[128 = 0]

[110 138  90 139  96 122 129 110 119 133 129 127 128 129 137 142 105 170
 129 120 122 117 133 160 164 107 142 151] => fq.(19)
[131 155  89 144 115 135 163  91 135 133 141 159 132 121 110 148 152 173
 110 125 100 148 138 170 164 120 159 151] => rl.(17)
[135 151 112 142 124 134 156  75 136 132 146 157 161 127 130 133 148 161
 117 128 121 151 124 164 158 128 168 159] => rl.(14)
[ 78 149  86 149 133 140 159  89 138 134 118 159 145 129 139 138 134 170
 134 124 126 145 140 176 155 120 158 162] => rl.(14)
[120 142  80 133 121 107 136 104 125 148 116 141 147 126 143 128  97 174
 110 121 110 133 130 171 153 121 152 142] => fq.(19)
[126 150  99 139  87 108 137  87 139 132 124 135 136 127 135 137 109 165
  99 107  99 151 125 151 154 102 157 135] => fq.(9)
[119 167 101 144  99 141 137 127 120 154 119 151 131 133 110 128 123 185
 139 121  93 133 126 172 186 121 135 173] => rl.(17)
[111 150  74 144  73 102 144 107 115 135 137 137 134 135 120 138 107 193
  96 132 108 157 132 158 170 104 180 148] => fq.(9)
[120 159  74 147   4  85 144 117 103 138 106 141 144 131 147 141  98 195
 102 125 121 118 144 165 163 118 153 155] => fq.(19)
[124 141  97 143 100 111 140  98 127 133 127 148 140 132 133 117 132 162
  96 131 126 137 137 152 150 116 157 145] => fq.(9)
[119 143  82 134  76 114 127 103 138 146 124 148 145 127 131 128  85 177
 109 126 100 134 122 157 168  98 153 149] => fq.(9)
[110 148  81 136 100 119 142  96 124 138 114 146 156 139 137 133 132 176
 113 133 118 130 123 148 158 103 146 131] => fq.(9)
[142 163  90 140 104 112 142 106 124 141 115 142 142 124 133 124  96 173
 113 139 120 126 126 151 157 113 144 152] => fq.(9)
[114 148  88 139  93 121 139 100 122 131 127 135 134 130 131 115 111 194
 122 134 110 147 115 166 161 105 153 152] => rl.(14)
[140 161 107 139 117 128 138 118 128 130 138 144 129 116 123 127 124 165
 126 116 116 146 124 162 169 123 158 148] => rl.(17)
[134 158  83 144  74  97 119  74 123 135 133 140 134 120 115 138 131 171
  70 125 102 154 134 153 176 109 173 151] => fq.(9)
[148 126 106 149  94  85 134  89 134 142 140 141 142 117 125 111 109 155
  75 131 123 158 145 147 145 111 175 135] => fq.(19)
[124 168  87 141  98 111 135  90 123 129 133 123 130 121 137 136 118 176
  93 129 120 123 138 159 191 119 154 148] => fq.(9)
[121 153  92 126  77 118 133  99 128 144 131 141 134 130 116 140 112 186
 115 124 103 159 121 159 164  89 154 142] => fq.(19)
[106 141  95 145  91 109 136 102 120 143 119 132 133 128 147 141  82 149
 131 122 126 128 136 152 154 100 139 154] => fq.(9)
[141 154 108 153 129 132 153  88 134 118 165 163 139 108 117 133 140 167
 125 115 113 181 127 166 161 131 171 148] => rl.(14)
[128 146 121 123 127 129 121 126 133 128 176 166 113 120 103 135 131 183
  84 123 107 168 134 150 169 129 172 130] => rl.(17)
[108 151  80 130 133 123 151 109 134 118 102 133 122 133 139 125 107 167
 146 127 129 111 130 166 159 118 156 168] => rl.(17)
[119 147  86 140  93 110 138  87 128 141  91 136 155 134 136 109 103 169
 121 141 113 125 118 159 150 106 136 145] => fq.(9)
[125 148 105 132  85 121 136 109 126 121 145 144 140 132 114 148 122 174
  98 120 114 191 139 155 171 114 152 125] => fq.(19)
[113 155 101 131 114 137 132  92 127 127 137 139 129 117 123 125 121 176
 118 124 115 141 118 169 164 126 146 162] => rl.(17)
[119 161 104 140 107 115 146 121 142 143 149 148 137 137 114 139 137 173
  95 123  95 159 134 172 171 114 167 143] => rl.(17)
[127 144  83 147 101  85 152  80 129 134 123 126 131 156 134 134  96 154
  94 128 117 143 127 151 140 111 155 143] => fq.(9)
[124 160 101 142 125 149 151 119 121 117 114 129 123 124 139 122 115 154
 146  97 109 127 133 164 165 127 139 158] => rl.(17)
[120 144  91 147  72 119 117 111 120 141 130 153 155 129 131 141 113 173
 103 133 115 133 124 151 167  98 159 134] => fq.(19)
[120 148  93 136 108 140 156 108 136 130 124 152 147 133 128 143 122 181
 135 124 118 149 135 166 175 113 158 155] => rl.(14)

[135 145  96 123 117 139 134 148 122 144 123 107 131 160 121 106 127 134
 157 132  89 130 140 129 123 125 123 126] => sf.H
[134 130 153 137 133 127 125 142 108 144 128 121 110 151 106 144 131 155
 143 139  97 129 142 117 127 116 122 117] => Nf.B
[136 124 124 126 110 133 120 135 127 140 144 121  99 139 112 126 130 139
 149 135  93 139 154 131 115 106 133 115] => Nf.B
[133 132 117 118 111 131 128 125 128 121 115 132 133 160 124 135 133 130
 121 135 158 109 130 123 125 117 121 124] => sf.A
[134 138 105 124 132 127 130 133 119 140 121 122 111 146 123 131 132 135
 130 130  89 136 149 132 125 132 122 126] => Nf.V
[131 130 117 126 132 127 124 135 146 146 131 122 111 131 120 132 130 140
 144 127 102 134 147 128 120 120 126 119] => Nf.B
[140 130  80 111 109 119 121 125 114 146 126 116 101 142 125 118 133 135
 144 111  92 141 154 134 117 133 112 116] => Nf.V
[135 108 104 125 125 124 119 123 128 127 122 130 109 149 130 125 133 134
 126 129 130 120 144 129 116 120 120 126] => sf.J
[129 129 131 124 125 137 130 138 124 133 129 123 150 121 121 130 126 134
 133 141 148 127 124 124 133 112 130 123] => sf.A
[139 140 121 127 129 128 136 133 126 151 136 125 113 150 120 123 129 131
 153 131 102 133 143 134 122 125 135 125] => Nf.S
[137 154 118 127 119 134 128 122 115 119 141 120 108 145 123 125 134 133
 121 131  79 145 158 136 132 121 135 127] => Nf.S
[134 144 102 124 110 128 129 136 120 135 133 116 115 148 124 108 132 127
 136 130  79 140 144 133 124 125 130 129] => Nf.S
[136 105 100 126 107 128 115 120 129 116 127 110 116 124 133 108 132 134
 122 124 140 123 130 138 124 124 121 120] => sf.J
[131 142 124 129 133 125 126 127 119 126 132 115 109 137 124 133 133 149
 121 127  86 139 143 131 125 124 125 119] => Nf.B
[133 112 100 127 151 133 130 129 130 129 132 119 123 141 126 125 131 139
 166 139 150 118 123 127 113 134 128 122] => sf.H
[135 134 128 130 127 131 132 137 117 141 140 101 103 137 145 119 132 147
 159 126  91 139 142 129 118 136 126 116] => Nf.B
[136 139 124 128 102 137 131 135 123 124 127 120 131 147 118 123 132 139
 120 146 126 125 139 121 134 112 128 124] => sf.A
[133 137 139 125 119 135 134 129 125 122 124 128 138 133 121 135 130 130
 118 137 151 121 125 127 130 116 127 130] => sf.A
[132 144  94 123 112 135 136 134 123 129 119 109 133 145 121 113 129 134
 135 126 116 125 134 128 127 130 117 131] => sf.H
[141 114 116 128 112 127 129 124 136 122 124 122 107 171 117 125 135 140
 146 141 133 107 132 122 115 118 124 117] => sf.J
[140 113  90 121 117 138 125 137 122 126 124 113 135 144 125 119 131 138
 137 146 139 114 140 125 121 112 118 122] => sf.A
[133 139 118 128 130 127 139 135 119 142 138 112  98 143 121 123 130 141
 153 118  70 145 151 135 117 132 125 121] => Nf.V
[134 153 116 130 131 133 131 132 113 134 147 122 100 139 116 133 131 138
 131 129  70 147 157 136 124 119 131 119] => Nf.S
[129 127 100 116 100 136 122 124 128 115 121 131 148 140 130 124 127 116
 107 139 160 122 139 131 126 106 126 130] => sf.A
[136 152 112 113 127 132 134 131 114 127 121 114 137 153 119 147 134 154
 127 140 151 116 132 116 131 118 120 120] => sf.A
[137 144 127 126 133 138 129 130 120 126 144 118 114 144 113 128 136 143
 135 141  94 136 143 131 125 118 137 122] => Nf.S
[133 129 123 134 127 131 134 128 126 133 141 116 108 139 120 118 127 133
 151 126 107 139 138 132 117 121 135 121] => Nf.B
[136 143 108 126 123 136 133 129 123 128 121 118 128 153 127 127 126 134
 141 140 134 118 129 122 126 126 121 126] => sf.H
[134 128 113 127 138 133 126 142 118 138 119 126 138 149 120 147 132 146
 134 145 147 114 135 117 123 113 118 121] => sf.A
[129 126  84 121 131 138 133 150 118 141 128 114 133 147 125 121 129 131
 155 142 121 125 139 131 120 125 124 123] => sf.H
[133 143  99 125 150 124 124 145 111 152 128 122 115 147 129 137 130 140
 139 116  80 138 151 125 122 133 113 119] => Nf.V
[129 126 125 123 111 135 130 129 128 127 130 107 134 132 122 120 128 134
 142 137 143 122 130 124 125 123 119 126] => sf.H
[134 125  93 113 104 145 116 135 124 120 123 116 153 124 128 121 130 134
 110 150 148 116 142 127 128 103 120 120] => sf.A
[139 114 103 123 114 133 123 116 128 115 133 119 116 152 127 125 135 134
 135 146 152 112 134 130 114 111 127 126] => sf.J
[128 115 105 117 107 133 117 125 121 134 140 119 115 121 124 116 128 121
 133 129 109 140 153 136 120 114 126 116] => Nf.B
[130 140 135 128 128 129 125 138 116 152 145 127 107 131 114 129 125 136
 153 125  73 152 155 132 121 120 139 119] => Nf.S
[134 157 143 128 109 130 134 134 119 141 135 122 104 150 106 127 128 134
 135 124  81 147 150 127 130 117 133 121] => Nf.S
[134 129  96 126 138 120 120 141 116 159 129 130 104 143 124 127 130 136
 150 116  70 144 163 129 121 127 123 118] => Nf.V
[129 128 119 129 124 128 131 131 126 141 133 127 108 139 130 115 127 126
 150 117  96 138 139 130 119 148 132 129] => Nf.V
[132 134 109 125 138 131 127 133 122 138 141 127 117 134 122 130 134 133
 142 133  96 140 150 133 122 122 136 123] => Nf.B
[133 119 122 124 136 131 129 125 118 128 137 127 104 139 121 145 138 142
 173 136 113 129 147 131 120 118 130 120] => Nf.V
[135 113 102 128 144 129 129 138 124 139 125 101 122 137 130 122 127 147
 162 130 122 117 130 126 113 140 121 120] => sf.H
[138 103  97 124 131 131 131 133 130 135 137 110 117 141 125 115 123 139
 173 136 134 115 131 130 104 128 121 120] => sf.H
[131 153 152 131 106 128 130 116 120 125 146 122  99 137 117 130 131 138
 137 125 108 154 136 134 125 121 139 114] => Nf.S
[127 143 106 121  92 140 128 130 124 115 125 116 128 155 126 116 132 125
 122 138 121 124 138 127 128 112 122 127] => sf.A
[131 125 114 124 114 130 129 118 129 117 135 111 123 123 131 111 125 127
 136 126 136 118 124 132 125 132 120 125] => sf.H
[138  87  93 124 120 127 125 130 135 137 119 116 115 166 125 115 131 133
 170 135 145 106 134 125 102 121 115 122] => sf.J
[129 129 116 120 118 120 124 130 115 152 136 108 112 112 129 126 123 135
 152 114 104 147 143 129 118 131 116 115] => Nf.V
[139 126  90 125 116 134 130 130 115 133 129  96 118 147 123 109 127 139
 162 133 128 115 128 128 116 136 119 127] => sf.H
[128 142 109 115 134 129 118 137 117 143 131 120 125 117 124 136 142 136
 128 125 109 143 148 132 130 124 126 123] => Nf.V
[135 133 134 134 124 127 129 132 124 134 152 118  96 132 116 125 130 141
 151 126  78 144 141 139 119 126 139 124] => Nf.S
[128 166 118 130 144 131 141 133 117 136 138 130 116 147 117 139 130 142
 126 129  76 149 146 123 130 125 136 123] => Nf.B
[140 118 113 122  99 131 129 138 128 115 119 107 101 168 119 113 133 137
 148 142 137 109 133 119 114 115 120 125] => sf.J
[134 114  85 117 122 137 120 129 123 122 128 115 132 136 129 123 131 139
 130 141 145 116 137 133 125 116 119 120] => sf.A
[129 132 117 133 157 119 125 138 117 150 137 120 101 141 121 136 129 146
 153 120  73 141 149 128 120 137 126 124] => Nf.V
[137 133  87 126 116 139 130 130 127 116 128 104 132 146 126 110 134 132
 130 145 122 119 137 132 125 123 125 126] => sf.J
[144 121 100 126 111 129 124 132 124 129 126 114 115 155 124 119 133 143
 136 133 118 117 138 127 117 121 113 122] => sf.J

[102 118 138 118 104 125 114 127 128 103  79 113 143 147 226 129 107 134
 128 100 182 143 132 118 125 139 146 126] => D.Qg
[108 111 137 127 125 123 141 134 130 109  85 133 130 151 191 124 124 186
 123  93 155 133 136 148 103 147 134 122] => C.pq
[109 127 125 128 127 126 142 133 125 117  92 124 131 116 195 124 118 115
 133 122 170 136 132 128 121 112 143 122] => P.mc
[114 114 122 126 106 124 116 136 127 110  90 105 149 124 202 126 108 118
 131 112 203 141 133  97 123 127 146 129] => D.Qg
[106 115 137 131 121 128 141 130 129 113  79 123 127 143 196 122 124 159
 131  94 180 130 134 142 114 136 132 122] => P.rc
[ 99  96 133 129 115 123 132 138 131 101  58 100 138 140 217 116 117 176
 120  79 222 143 136 147 108 149 126 122] => P.rc
[103 111 134 123 102 128 111 132 129 108  81  95 140 143 196 123 110 143
 123  98 177 140 130 128 118 147 130 129] => D.Qg
[ 97 112 126 129 118 124 148 140 129 110  67 105 129 118 195 114 119 151
 125  86 201 139 129 144 112 135 127 123] => P.rc
[102 115 140 117  99 129 104 133 128 107 104 112 149 127 186 135 105 126
 130 106 147 141 126 127 120 146 121 127] => D.hc
[100 127 143 117 100 123 106 128 118 108  82 105 133 148 213 129 107 111
 131 108 164 140 128 121 125 130 141 128] => D.Qg
[ 86 120 139 121 120 127 128 125 131 106  85 126 136 122 192 135 102 137
 138  79 123 137 132 156 118 148 140 117] => Q.cq
[ 85 121 136 124 109 121 146 133 123 106  53  93 134 117 249 111 104 122
 147  71 202 141 131 140 114 126 141 117] => P.mc
[107 114 133 130 117 125 136 140 130 108  74 113 129 139 177 117 126 175
 117  93 199 136 135 159 103 145 119 121] => C.fh
[ 94 122 145 125 117 126 141 129 127 111  62  74 117 136 227 115 117 145
 126  79 172 137 129 152 110 133 133 123] => P.Hq
[100 122 140 128 115 125 141 132 131 112  67  98 123 128 209 113 118 137
 124  75 171 134 129 152 116 132 133 120] => P.Hq
[105 107 128 136 119 123 132 138 127 109  84 134 130 146 178 125 126 171
 122  93 200 137 134 154 110 138 120 126] => C.fh
[101 119 143 118  94 122 110 129 126 103  62  83 136 147 251 121 110 124
 123 102 190 142 129 116 119 138 147 127] => D.Qg
[100 110 143 128 122 123 132 132 129 104  66 105 122 168 200 122 123 184
 115  84 181 135 133 164 103 145 122 119] => C.pq
[ 95 129 136 126 114 123 135 130 123 112  76 103 129 116 209 115 118 114
 132  89 163 136 124 142 121 128 140 122] => P.mc
[112 117 133 120  89 118  82 133 126 105 109 106 143 155 174 138 111 113
 125 126 161 142 126 128 131 145 131 131] => D.tm
[110 108 143 126 111 129 121 121 130 106  55  98 123 180 228 120 115 170
 122  90 189 137 135 123 108 142 126 126] => P.rc
[ 75 126 130 125 127 137 131 118 134 111  97 131 140 101 154 134  98 129
 136  59  95 138 134 155 125 155 128 125] => Q.sc
[102 107 143 132 122 126 129 132 128 104  70 122 128 169 202 122 124 193
 121  83 170 133 134 155  99 154 125 118] => C.pq
[ 99 126 133 134 121 118 143 127 126 115  61 102 121 132 232 117 120 116
 134  86 191 137 133 131 120 113 128 124] => P.mc
[101 115 138 127 122 132 142 135 126 108  72 121 127 141 208 118 123 146
 128  92 184 133 130 157 106 131 128 119] => P.Hq
[111 117 136 119  97 127 106 129 127 110  82  90 140 139 208 126 112 106
 129 112 192 143 128 111 128 130 134 130] => D.Qg
[ 95 123 135 127 118 131 155 133 125 111  53  84 127 107 235 112 116 133
 125  71 189 134 130 141 110 130 137 123] => P.mc
[106 101 127 131 120 130 137 135 129 105  79 125 138 128 179 119 117 191
 123  90 190 139 138 147 109 149 127 122] => C.fh
[ 87 109 129 121  92 124  94 131 131  99  92 117 154 132 189 136  97 133
 129  91 160 151 135 136 122 157 133 128] => D.hc
[ 99 118 133 127 119 118 154 134 125 107  66 107 129 111 227 115 113 132
 125  85 186 134 134 144 115 123 141 120] => P.mc
[114 106 132 128 125 120 126 136 128 107  73 132 128 179 198 132 131 186
 125 103 209 137 134 151 102 140 118 123] => C.fh
[ 86 119 141 126 108 132 120 126 133 103  78 104 141 123 199 125 106 140
 130  65 140 143 128 159 115 162 131 122] => Q.cq
[107  96 132 127 118 123 139 144 128 104  76 121 141 134 187 122 126 198
 119  87 199 136 137 154  90 153 133 118] => C.fh
[107 103 143 123 113 120 132 136 130 108  71 115 131 157 196 119 129 198
 114  92 172 136 131 155  97 159 132 120] => C.pq
[ 75 131 144 127 119 134 125 123 131 113  96 118 132 104 155 137 106 118
 134  66 110 136 126 170 124 151 115 124] => Q.sc

[128  90 118 134 122 129 119 141 136 121 115 128 139 121 121 125 110 115
 126 116 121 135 110 153 135 113 122 122] => Rp.cg
[138 115 127 128 128 144 129 141 119 111 129 142 130  90 109 118 128  99
 114 121 111 129 106 124 118 105 135 135] => Rp.Bz
[126  88 115 131 116 135 113 146 142 126 121 131 142 197 113 124  96 135
 129 105 124 137 109 133 145 133 126 131] => Rp.Bz
[134 115 114 128 126 140 116 129 121 118 125 132 130 109 133 127 109 112
 124 103  89 128 109 138 113 127 129 134] => Rp.Bz
[134 112 127 124 138 126 117 136 158 131 117 134 140 125 123 125 141 128
 136 129 164 135 108 122 140 133 136 123] => Gz.Cr
[138 101 124 134 119 132 121 130 130 129 122 137 138 132 116 128 124 111
 129 108 118 133 108 143 145 126 130 138] => Rp.Bz
[135  99 115 121 126 130 133 131 138 127 125 135 127 134 118 140 132 134
 133 143 150 134 118 110 130 151 135 119] => Gz.Cr
[125 156 129 145 131 128 110 142 121 137 127 134 124 119 148 126 103 123
 121 138 125 135 121 141 116 172 108 144] => zg.Gm
[138 107 127 128 131 125 112 136 148 122 121 116 152 135 125 144 141 134
 131 118 152 131 122 123 135 127 135 125] => Gz.Cr
[127 134 126 125 131 132 106 144 128 120 125 121 117 115 153 129 115 125
 131 134 124 135 127 125 106 143 122 133] => zg.Gm
[130 112 127 137 119 141 126 129 117 115 118 132 138 116 122 130 151 105
 125 110 114 129 112 155 123 141 130 132] => Rp.Bz
[142  97 122 129 115 136 117 126 130 116 113 128 126 110 123 128 104 121
 113 112 111 141 126 143 124 119 130 122] => Rp.Bz
[116 133 128 132 124 121 110 140 129 128 129 129 127 131 152 126  93 143
 120 124 125 126 110 137 123 169 127 127] => zg.Qq
[115 147 124 131 125 129 112 134 117 131 142 124 121 126 146 134 114 119
 107 134 109 121 134 132 106 146 116 129] => zg.Qq
[136 101 117 131 122 129 111 133 148 121 120 135 133 128 124 146 131 127
 133 148 167 129 111 124 138 121 133 127] => Gz.Cr
[129  94 113 127 128 132 131 136 137 123 114 138 127 127 119 111 115 126
 141 118 109 135 112 142 138 128 130 134] => Rp.cg
[145 110 121 142 118 128 121 126 136 129 119 133 118 116 121 139 132 137
 135 133 140 119 123 119 131 130 131 130] => Gz.gs
[135 152 133 132 131 127 117 116 113 122 129 124 118  89 137 125 116 106
 112 131 116 125 129 120 106 142 123 135] => zg.Gm
[126 146 138 146 126 129 101 139 114 130 126 137 136 109 151 131 109 105
 119 133 124 139 119 146 109 151 116 124] => zg.Gm
[114 136 129 144 129 122 114 142 127 123 130 125 115 133 145 123 116 136
 119 132 123 129 113 127 121 159 130 135] => zg.Qq
[133 124 136 143 131 141 121 120 116 125 126 142 110  69 112 125 134 112
 128 150 138 124 131  90 115 158 142 118] => Gz.gs
[117 127 122 132 130 129 108 136 120 123 128 125 132 137 140 130 116 115
 118 134 128 138 128 138 121 146 119 129] => zg.Qq
[134 101 123 127 126 129 108 139 146 126 125 131 133 132 119 150 140 124
 136 143 165 134 123 123 128 122 131 122] => Gz.Cr
